[5 7 2 5 8] -> 7
[-243  789  -30  294  243  189 -543] -> 789
[-36 -42 -22 -13  38   8] -> -42
[194 111 185  38 105  79 125] -> 111
[ 5  3 76  5] -> 3
[ -6  -2 -35  28] -> -2
---
[-2.41  0.21 -1.72  4.60 -1.27] --> -1.72, 4.60
[-4.37  0.25 -1.03  2.27  0.30  5.67  0.38] --> 2.27, 5.67
[-0.16  2.57  2.76  3.81  5.89] --> 2.76, 5.89
[ 2.77 -1.15 -2.55  2.50 -5.02 -0.29 -1.30] --> 2.50, 2.77
[ 3.23  5.05  0.77  1.79 -3.15] --> 0.77, 5.05
[-4.11 -2.42  0.65 -6.05 -0.61 -5.15  2.17] --> -6.05, 2.17
---
[[ 0.12  0.33 -3.42  1.18 -1.21 -4.65  0.58]
 [ 3.29 -1.16  0.34  1.65  1.15  0.44 -4.46]] → 0.34

[[ 0.09  3.37  4.71  3.55]
 [-2.42 -2.70  1.47 -0.65]] → 1.47

[[ 0.59 -1.77  2.62 -2.77  2.69  3.88]
 [ 4.61  3.25 -2.85 -0.48 -2.88 -0.53]] → -2.85

[[-6.39 -0.64 -0.16  0.50 -0.79 -0.28 -0.32]
 [-2.54 -0.92 -3.47 -0.59  0.97 -0.41  0.42]] → -3.47

[[-0.63 -1.20 -1.47 -0.69  0.94]
 [ 0.08 -3.69 -5.35 -0.08 -1.76]] → -5.35

[[-0.94  3.18  4.77  4.83 -2.84 -2.91 -3.28]
 [-1.61 -4.50 -1.36 -2.54 -0.04  4.72  0.13]] → -1.36

[[-4.02 -0.93  4.78  1.36  2.92]
 [ 4.46  5.28  4.34  5.51  3.97]] → 4.34
---
[ 0.04  0.35  6.41  5.58 -5.59]	6.41

[[-3.20 -1.53  0.95 -1.58  1.43  4.72 -1.44]
 [-3.24  3.66 -4.14 -0.59 -0.06  0.64  3.02]]	1.43

[ 5.78  2.78 -2.73  3.18]	2.78

[[-2.68 -1.95 -2.48  3.30  0.20  4.55  2.78]
 [ 3.78 -2.23  0.51  1.80 -0.27  0.50  5.89]
 [-2.78 -2.40 -2.80  3.18  0.18  4.16  3.69]]	0.20

[ 0.06 -3.49 -2.01 -2.52  4.91  2.87  0.37]	4.91

[-2.21  1.24  6.15 -0.91  4.41]	6.15

[-2.58  2.65  6.44 -1.94]	2.65

[-1.95  5.79  4.84  3.25 -0.80]	4.84
---
[[ 5.98  3.33 -4.38 -2.24  5.96]
 [-0.47  0.92  0.56 -4.64 -0.32]
 [ 3.36 -1.84  0.07  1.27  3.94]]	1.27

[[-2.03 -3.71 -2.39 -3.44]
 [ 2.30  4.62  0.93  3.50]
 [ 1.28  0.98 -2.13 -4.87]]	-2.13

[[-4.45 -0.21  5.07 -1.12  6.38  5.34  5.52]
 [ 0.55 -0.89  0.28  4.18  5.03  2.85  2.62]
 [-3.22 -0.24  4.46 -0.65  6.15  4.68  5.06]]	4.68

[[ 1.41  2.35 -1.11 -1.49 -1.16  1.57]
 [ 1.75 -2.07  0.77 -4.76  1.16  1.49]
 [ 1.95  0.98 -0.93 -1.19 -0.87  2.15]]	-0.87

[[ 5.15 -3.87 -2.35  3.84 -0.45  1.77  2.62]
 [ 5.48 -1.71  1.39  2.57  2.81 -0.54 -2.17]
 [ 2.25 -1.61 -3.11  1.00 -1.38  4.92  2.81]]	4.92

[[ 1.63  5.12  0.89 -0.55]
 [-1.80 -3.70 -4.30 -3.24]
 [-1.99 -4.28 -4.87 -3.73]]	-4.87
---
[ 1.75  0.67  5.65 -2.00  0.11] | 5.65, -2.00

[[-3.90 -4.98  0.36 -1.10 -4.37 -0.57  0.03]
 [ 6.04 -4.62  2.95 -0.88  3.78  3.91  2.87]] | 6.04, -4.98

[ 0.86 -0.52 -5.95  5.82 -4.28  3.96] | 5.82, -5.95

[[ 0.49 -1.65  0.99  0.69 -2.14]
 [-1.37  2.99 -2.65 -0.99  3.80]
 [-5.19  2.59  2.67  0.15 -0.45]] | 3.80, -5.19

[-2.14  6.32  6.14 -0.91] | 6.32, -2.14

[-1.47 -6.08 -2.31  0.89] | 0.89, -6.08

[-1.83 -3.94 -5.90 -0.19  2.33] | 2.33, -5.90

[[ 2.75 -2.21  1.46  5.25 -4.01]
 [ 3.91 -0.79  3.37  5.41 -1.09]] | 5.41, -4.01

[[ 0.79 -0.20 -5.40 -5.92]
 [-0.62  1.96 -1.81 -0.29]] | 1.96, -5.92
---
514  617  677    2  389  209
384  237  521  402  132  507
739  937  439  331  337  639
-> 617

 33   34  202  132  159  102
120  129  139  158  139  183
 63   65  219   91  123   65
-> 34

 -8   35   -9    8    1  -19
  0    5  -10   38   -2  -27
 -1   48  -14   28   10  -25
-> 35

50  97  86  29  79
86  14  62  23  92
77   1  50  95  81
-> 97

6  1  6  6  7  6
6  3  0  5  3  4
4  4  5  5  7  6
-> 1

435  448  466  543  661  211
882  566  655  775  707  724
818  593  769  965  906  535
-> 448

 651   335   315   104    86   621
 228   284   707   216   135  -403
-104   349  -518   377   327  -554
-> 335
---
[[ 2.70  0.26  1.63  1.37 -1.29  0.77]
 [ 0.94  0.59  0.21  0.26  1.21  0.15]
 [ 1.91  0.47  1.13  1.11 -1.16  0.29]
 [-1.00  0.30  2.43  1.88 -2.34  2.15]
 [ 1.30  0.01  1.16  0.73 -0.03  0.96]
 [ 0.09 -0.87  0.34 -0.68  2.08  0.99]
 [-1.84  1.94  3.10  2.51  2.76  4.65]
 [ 2.34 -1.09 -0.16 -1.51  5.05  0.85]
 [ 2.85  0.29  1.96  1.17  1.43  2.00]
 [-0.22  3.18  1.51  2.96 -0.75  1.13]
 [-1.32  0.81  3.81  3.19 -3.71  3.37]]: 1.13

[[-3.99 -0.86 -1.35  4.63  3.80  2.61 -4.12 -0.11 -2.26 -0.16]
 [ 1.52  1.31 -4.09 -3.56  2.75  2.90  1.36 -2.76 -1.62  3.72]
 [ 0.13 -4.56 -1.26 -2.22  1.90 -2.10  0.15 -0.30 -2.88  0.87]
 [-4.55  0.83 -2.48  3.73 -4.45  3.15 -0.03 -4.55  1.53 -4.70]
 [-3.54 -0.78  1.53 -0.48 -4.77  0.22 -2.96 -2.44  2.95 -3.25]
 [ 2.68  3.36 -1.34 -4.03  2.39  0.68 -1.44  3.33  4.76 -3.76]
 [-2.21 -4.50 -2.17 -3.94  2.22  1.76  1.04 -2.74 -1.76 -4.09]
 [-1.15  0.58 -0.52 -2.46  3.41  3.95  0.05  3.63  3.58 -4.29]]: -4.09

[[-2.33  1.82 -0.34 -1.80 -0.61  4.56 -1.14  1.10  4.27  1.82 -0.39  0.94
   2.79 -3.34 -1.68 -1.56]
 [-0.38 -3.89  2.11 -1.68  0.44 -1.58  2.68 -2.33 -2.98 -3.40  1.28  5.54
   0.84  4.99  1.53 -0.94]
 [ 1.98 -3.13  0.53  0.52  0.59 -3.57  1.20 -1.43 -4.16 -2.35  1.23  0.74
  -2.27  4.37  0.50  0.35]
 [-3.80 -2.43  2.31 -4.56 -0.48  3.44  2.40 -1.12  1.94 -2.13  0.43 -2.55
   3.47  0.74 -1.10 -1.64]
 [ 2.99 -1.52  0.06  2.20  0.70 -4.46  0.09 -1.23 -4.73 -1.77  1.00 -0.21
  -2.72  2.84  1.68  1.28]]: -1.64

[[-0.07 -1.02 -1.10  0.56 -1.63 -0.86  0.33  4.45 -0.98]
 [-0.32  3.96 -1.94 -1.72 -2.38 -2.07  0.23 -4.26 -2.91]
 [ 0.19  3.38 -4.23 -4.26 -4.31 -3.79  1.33 -3.53 -3.80]
 [ 0.11  0.02 -2.63 -1.21 -2.06  0.38  0.95  1.49 -2.32]
 [ 0.31  6.25 -2.10 -1.83 -2.32 -5.05 -0.98 -5.81 -2.04]
 [ 0.32  4.34  0.41 -0.48  1.35 -1.81 -0.74 -4.90  0.41]
 [-0.19 -1.59  4.20  3.12  3.79  2.65 -0.77  1.05  3.22]]: 0.41

[[ 0.10  4.40  0.01  0.00 -0.07 -0.06]
 [-0.59  3.79  0.83  0.00 -0.03 -0.12]
 [ 0.24  4.45 -0.24  0.01 -0.06 -0.02]
 [-2.47  5.20  2.22  0.13  0.20 -0.17]
 [-0.75 -0.44  0.67  0.03  0.10 -0.02]
 [-4.23  4.76  4.86  0.04  0.23 -0.47]
 [-0.03  4.11  0.21 -0.01 -0.07 -0.11]
 [-2.95 -0.95  3.89 -0.12  0.15 -0.26]
 [ 4.50 -2.29 -3.93 -0.14 -0.28  0.42]
 [-0.70  2.84  0.58 -0.01 -0.04 -0.11]]: 0.42
